Below are the code and all the weights of a small trained network. Each question names an input and a target symbol and asks about switching units off, where a switched-off unit gives its printed mean instead of its output.

import numpy as np


def w(rows, s, z=0):
    codes = np.array(rows[::2]) - 128.0
    scale = np.full(codes.shape[1], s)
    scale[-1] = z or s
    return codes * scale


def norm(h):
    return h / np.sqrt((h * h).mean(-1, keepdims=True) + 1e-5)


def f(y):
    return y / 2 * (1 + np.tanh(0.7978845608 * (y + 0.044715 * y**3)))


def softmax(a):
    e = np.exp(a - a.max(-1, keepdims=True))
    return e / e.sum(-1, keepdims=True)


def log_softmax(a):
    a = a - a.max(-1, keepdims=True)
    return a - np.log(np.exp(a).sum(-1, keepdims=True))


def net(x, mask):
    ids = ['ΘΣβγδζμξω'.index(c) for c in x.split()]
    T = len(ids)
    res = E[ids] + P[:T]
    u = 0
    for l in range(2):
        q, k, v = (norm(res) @ M[l].T for M in (Q, K, V))
        z = softmax(np.where(np.tri(T) > 0, q @ k.T / 2**0.5, -1e9)) @ v
        res = res + np.where(mask[u], z, O[l][:, -1]) @ O[l][:, :-1]
        u += 1
        y = f(norm(res) @ A[l][:, :-1].T + A[l][:, -1])
        res = res + np.where(mask[u : u + 16], y, B[l][:, -1]) @ B[l][:, :-1]
        u += 16
    return log_softmax(norm(res)[-1] @ U[:, :-1].T + U[:, -1])


Q, K, V, O, A, B = {}, {}, {}, {}, {}, {}
E = w([
[138,186,115,68,194,163,57,186,121,240],'Θ',
[139,146,189,150,142,113,55,56,223,155],'Σ',
[145,164,166,84,69,123,196,159,48,151],'β',
[112,156,179,88,80,144,59,217,200,162],'γ',
[146,56,116,149,213,75,135,176,87,156],'δ',
[155,123,104,72,186,150,165,227,43,87],'ζ',
[189,175,221,104,110,4,153,58,103,24],'μ',
[99,75,101,95,58,137,211,158,249,76],'ξ',
[24,153,76,204,80,161,131,102,126,182],'ω',
],0.017)
P = w([
[145,14,203,113,106,173,186,141,45,148],'0',
[241,145,111,136,92,162,60,142,137,143],'1',
[94,102,127,106,113,150,190,140,126,158],'2',
[222,105,113,85,59,117,46,133,171,49],'3',
[65,130,100,94,92,94,125,147,144,82],'4',
[249,105,182,106,118,112,95,138,177,78],'5',
[70,158,91,88,79,87,126,132,124,85],'6',
],0.013)
Q[0] = w([
[2,78,4,55,84,158,168,50,186,140],'0.h0',
[92,244,248,221,224,180,249,218,166,159],'0.h0',
],0.0086)
K[0] = w([
[121,158,98,167,130,201,126,31,106,247],'0.h0',
[107,27,226,57,79,137,40,126,74,133],'0.h0',
],0.013)
V[0] = w([
[137,135,150,111,63,78,141,112,129,205],'0.h0',
[140,167,105,68,93,250,157,65,85,102],'0.h0',
],0.011)
O[0] = w([
[59,139,167,207,193,125,109,251,165,3,66],'0.h0',
[97,231,113,128,108,160,234,156,174,208,255],'0.h0',
],0.0066,0.00091)
A[0] = w([
[152,139,157,140,174,144,125,113,193,129,117],'0.n0',
[112,120,144,161,67,137,145,97,71,131,26],'0.n1',
[131,170,177,199,133,78,158,73,120,95,78],'0.n2',
[178,139,132,108,111,149,79,119,139,150,2],'0.n3',
[6,151,141,117,93,157,103,129,84,164,102],'0.n4',
[56,101,150,190,91,161,159,69,137,102,151],'0.n5',
[87,111,160,146,169,27,177,142,175,149,32],'0.n6',
[138,130,102,134,118,99,177,102,169,68,61],'0.n7',
[173,109,96,136,166,124,165,161,108,103,58],'0.n8',
[88,122,199,119,161,153,148,108,149,91,32],'0.n9',
[71,104,163,144,112,127,217,83,70,90,111],'0.n10',
[211,143,130,110,133,158,120,141,165,65,54],'0.n11',
[128,195,112,119,96,133,98,127,157,121,155],'0.n12',
[79,149,71,94,105,83,112,105,111,110,185],'0.n13',
[186,138,115,134,147,182,121,99,55,126,114],'0.n14',
[65,142,96,85,172,100,136,138,79,151,122],'0.n15',
],0.013,0.0024)
B[0] = w([
[83,167,131,98,81,169,141,205,94,112,147],'0.n0',
[125,173,107,216,190,95,112,174,102,121,135],'0.n1',
[140,154,163,102,225,183,145,120,189,63,179],'0.n2',
[157,94,179,215,126,116,179,142,120,160,195],'0.n3',
[96,189,105,50,75,17,22,137,111,167,216],'0.n4',
[151,109,119,212,110,193,167,13,148,183,180],'0.n5',
[158,18,169,151,122,71,34,59,101,119,190],'0.n6',
[152,151,104,76,115,62,147,135,160,91,165],'0.n7',
[108,165,146,64,72,214,173,141,91,118,253],'0.n8',
[117,166,215,111,68,183,128,94,150,124,144],'0.n9',
[108,112,182,235,127,92,239,247,76,117,212],'0.n10',
[124,178,59,185,134,86,67,151,66,197,247],'0.n11',
[126,98,127,68,149,163,136,153,82,63,209],'0.n12',
[108,84,176,102,104,146,182,106,122,41,189],'0.n13',
[92,124,204,116,94,131,23,141,192,94,228],'0.n14',
[80,68,45,51,176,67,118,89,124,154,244],'0.n15',
],0.011,0.0056)
Q[1] = w([
[127,156,7,153,201,163,171,122,137,73],'1.h0',
[9,116,176,118,220,115,182,102,189,147],'1.h0',
],0.014)
K[1] = w([
[188,129,90,203,144,188,167,103,133,233],'1.h0',
[174,96,220,134,192,204,104,247,98,217],'1.h0',
],0.014)
V[1] = w([
[15,152,140,151,150,170,82,80,6,124],'1.h0',
[70,103,53,176,45,156,116,133,143,127],'1.h0',
],0.017)
O[1] = w([
[152,168,31,159,129,139,254,47,70,82,253],'1.h0',
[127,102,223,190,48,227,80,193,144,61,69],'1.h0',
],0.009,0.0044)
A[1] = w([
[135,151,130,97,180,181,188,167,155,88,104],'1.n0',
[130,123,127,157,128,253,111,65,165,90,74],'1.n1',
[117,185,121,127,91,98,133,124,146,105,129],'1.n2',
[125,118,157,94,189,131,125,142,119,171,102],'1.n3',
[174,165,117,152,108,171,113,132,132,155,71],'1.n4',
[56,154,149,131,135,92,165,125,166,136,128],'1.n5',
[151,154,98,78,91,158,122,111,133,119,100],'1.n6',
[171,161,132,120,106,123,120,86,163,138,160],'1.n7',
[116,160,130,168,117,141,145,151,103,89,148],'1.n8',
[148,106,126,148,76,168,161,128,124,138,129],'1.n9',
[138,133,104,96,167,92,119,125,142,120,122],'1.n10',
[128,122,102,185,162,139,134,104,102,144,135],'1.n11',
[157,86,103,109,96,133,130,85,159,144,131],'1.n12',
[92,69,140,157,109,130,170,144,199,129,2],'1.n13',
[188,122,127,141,137,107,91,124,131,109,55],'1.n14',
[89,78,138,124,115,111,147,151,110,147,72],'1.n15',
],0.019,0.0048)
B[1] = w([
[67,141,183,86,70,109,77,103,68,126,226],'1.n0',
[88,130,71,158,135,181,136,121,158,3,218],'1.n1',
[89,94,125,97,142,137,91,163,160,141,199],'1.n2',
[118,162,135,151,150,133,132,80,172,101,236],'1.n3',
[138,67,134,109,114,113,208,124,120,102,243],'1.n4',
[155,139,85,131,54,117,157,140,156,109,211],'1.n5',
[158,89,145,140,124,110,135,115,158,152,237],'1.n6',
[154,137,105,104,128,187,139,129,125,166,184],'1.n7',
[125,115,85,128,178,138,126,122,146,137,237],'1.n8',
[176,164,132,95,124,134,102,91,137,141,242],'1.n9',
[166,152,113,124,149,116,96,116,140,95,255],'1.n10',
[88,115,188,127,110,120,58,118,154,109,184],'1.n11',
[144,104,143,91,123,152,142,190,78,100,181],'1.n12',
[191,130,118,65,124,114,190,77,85,191,144],'1.n13',
[75,166,91,184,106,122,146,115,140,176,168],'1.n14',
[124,95,93,138,159,152,118,139,192,140,239],'1.n15',
],0.02,0.0056)
U = w([
[166,199,108,116,170,125,77,130,155,141,241],'Θ',
[141,152,110,149,93,227,103,142,136,58,128],'Σ',
[126,138,98,155,152,132,175,255,122,130,66],'β',
[147,114,186,113,85,151,51,218,179,135,89],'γ',
[95,33,162,143,165,129,114,112,163,138,47],'δ',
[57,136,135,67,126,167,124,155,55,140,85],'ζ',
[131,139,200,138,104,73,146,136,120,75,8],'μ',
[200,95,139,101,65,148,149,123,127,170,195],'ξ',
[100,102,103,188,36,108,76,83,113,161,136],'ω',
],0.008,0.0011)

Each question gives the input, a string of symbols that net reads in full, and the target symbol t.
The units are the heads (2 rows each of Q, K, V and O) and the neurons (one row each of A and B). Each row of codes is followed by its name. A weight is (code - 128) times the scale printed after its matrix; where a second scale follows, it is the last column's (O, A, B and U).
mask holds one flag per unit, layer by layer, with each layer's heads first. A switched-off unit (its flag False) gives its mean, the last column of its rows in O or B, instead of its output. The means were averaged over made-up inputs and are rounded, as every weight is.
A unit's drop is (log p(t) with every unit on - log p(t) with that unit switched off) / (log p(t) with every unit on - log p(t) with every unit switched off).
The circuit of an input: a set's keep is (log p(t) with only the set's units on - log p(t) with every unit switched off) / (log p(t) with every unit on - log p(t) with every unit switched off). Starting from the 12 units with the biggest drops (on a tie, the unit counted first), units are removed one at a time, each time the one whose removal leaves the highest keep (on an exact tie, the one counted first), for as long as the keep stays at least 0.8.
circuit, biggest first: the units of the circuit, biggest drop first
unit that matters most: the unit with the biggest drop
top k neurons: the k neurons with the biggest drops, biggest first
k most important neurons of layer l: the k neurons of layer l with the biggest drops, biggest first
input ω ζ ζ ζ, target ξ: unit that matters most => 0.h0
input ζ ω ζ μ ω ζ, target Σ: 3 most important neurons of layer 0 => [0.n4; 0.n11; 0.n13]
input Θ μ ξ γ Σ Θ, target β: 4 most important neurons of layer 0 => [0.n11; 0.n0; 0.n10; 0.n6]
input ω γ ζ δ δ γ, target ω: top 2 neurons => [1.n14; 0.n11]
input γ β Θ γ, target β: top 2 neurons => [0.n11; 0.n8]
input δ γ ω Θ μ ζ, target Θ: circuit, biggest first => [1.h0; 0.n7; 1.n3; 0.n11]
input Θ ξ δ μ, target γ: 3 most important neurons of layer 0 => [0.n2; 0.n4; 0.n14]
input γ ω δ Θ δ Θ, target ω: circuit, biggest first => [0.h0; 1.n14]
input β δ μ γ, target Θ: circuit, biggest first => [1.h0; 1.n10]
input μ Σ ζ Θ, target ξ: 2 most important neurons of layer 0 => [0.n10; 0.n15]
input Θ ω ζ Θ, target Σ: top 2 neurons => [0.n4; 0.n12]
input ζ Θ δ ω ξ, target ξ: top 2 neurons => [1.n13; 0.n5]
input ζ Σ γ Θ β β, target ζ: 2 most important neurons of layer 1 => [1.n0; 1.n8]
input μ δ Θ Θ, target ω: circuit, biggest first => [1.n14; 0.h0; 0.n3]
input ω δ Σ Σ, target ω: circuit, biggest first => [1.n14; 0.n3]
input δ ζ γ ω γ β, target Σ: unit that matters most => 1.h0
input Θ Θ μ Σ ω ζ, target Σ: top 3 neurons => [1.n1; 0.n4; 0.n5]
input μ δ δ β ξ, target ξ: top 3 neurons => [1.n13; 0.n13; 0.n4]
input ζ ω μ γ, target Σ: 2 most important neurons of layer 0 => [0.n4; 0.n10]
input Θ ζ ζ ζ ω δ, target Σ: circuit, biggest first => [1.h0]
input δ ω γ μ, target Σ: top 4 neurons => [0.n2; 0.n4; 0.n5; 0.n14]
input ξ γ γ Σ, target β: top 2 neurons => [0.n11; 0.n10]
input δ ζ Σ μ ω δ, target Σ: top 2 neurons => [0.n4; 0.n13]
input ω δ ζ β β ζ, target ξ: 2 most important neurons of layer 0 => [0.n11; 0.n8]
input μ γ δ β, target ω: top 2 neurons => [0.n10; 1.n14]
input ω ζ ζ Θ δ δ, target ω: top 2 neurons => [1.n14; 0.n15]
input μ Θ β Σ ζ Θ, target ξ: top neuron => [1.n4]
input ζ ζ ω Θ, target Σ: top 2 neurons => [0.n4; 1.n1]
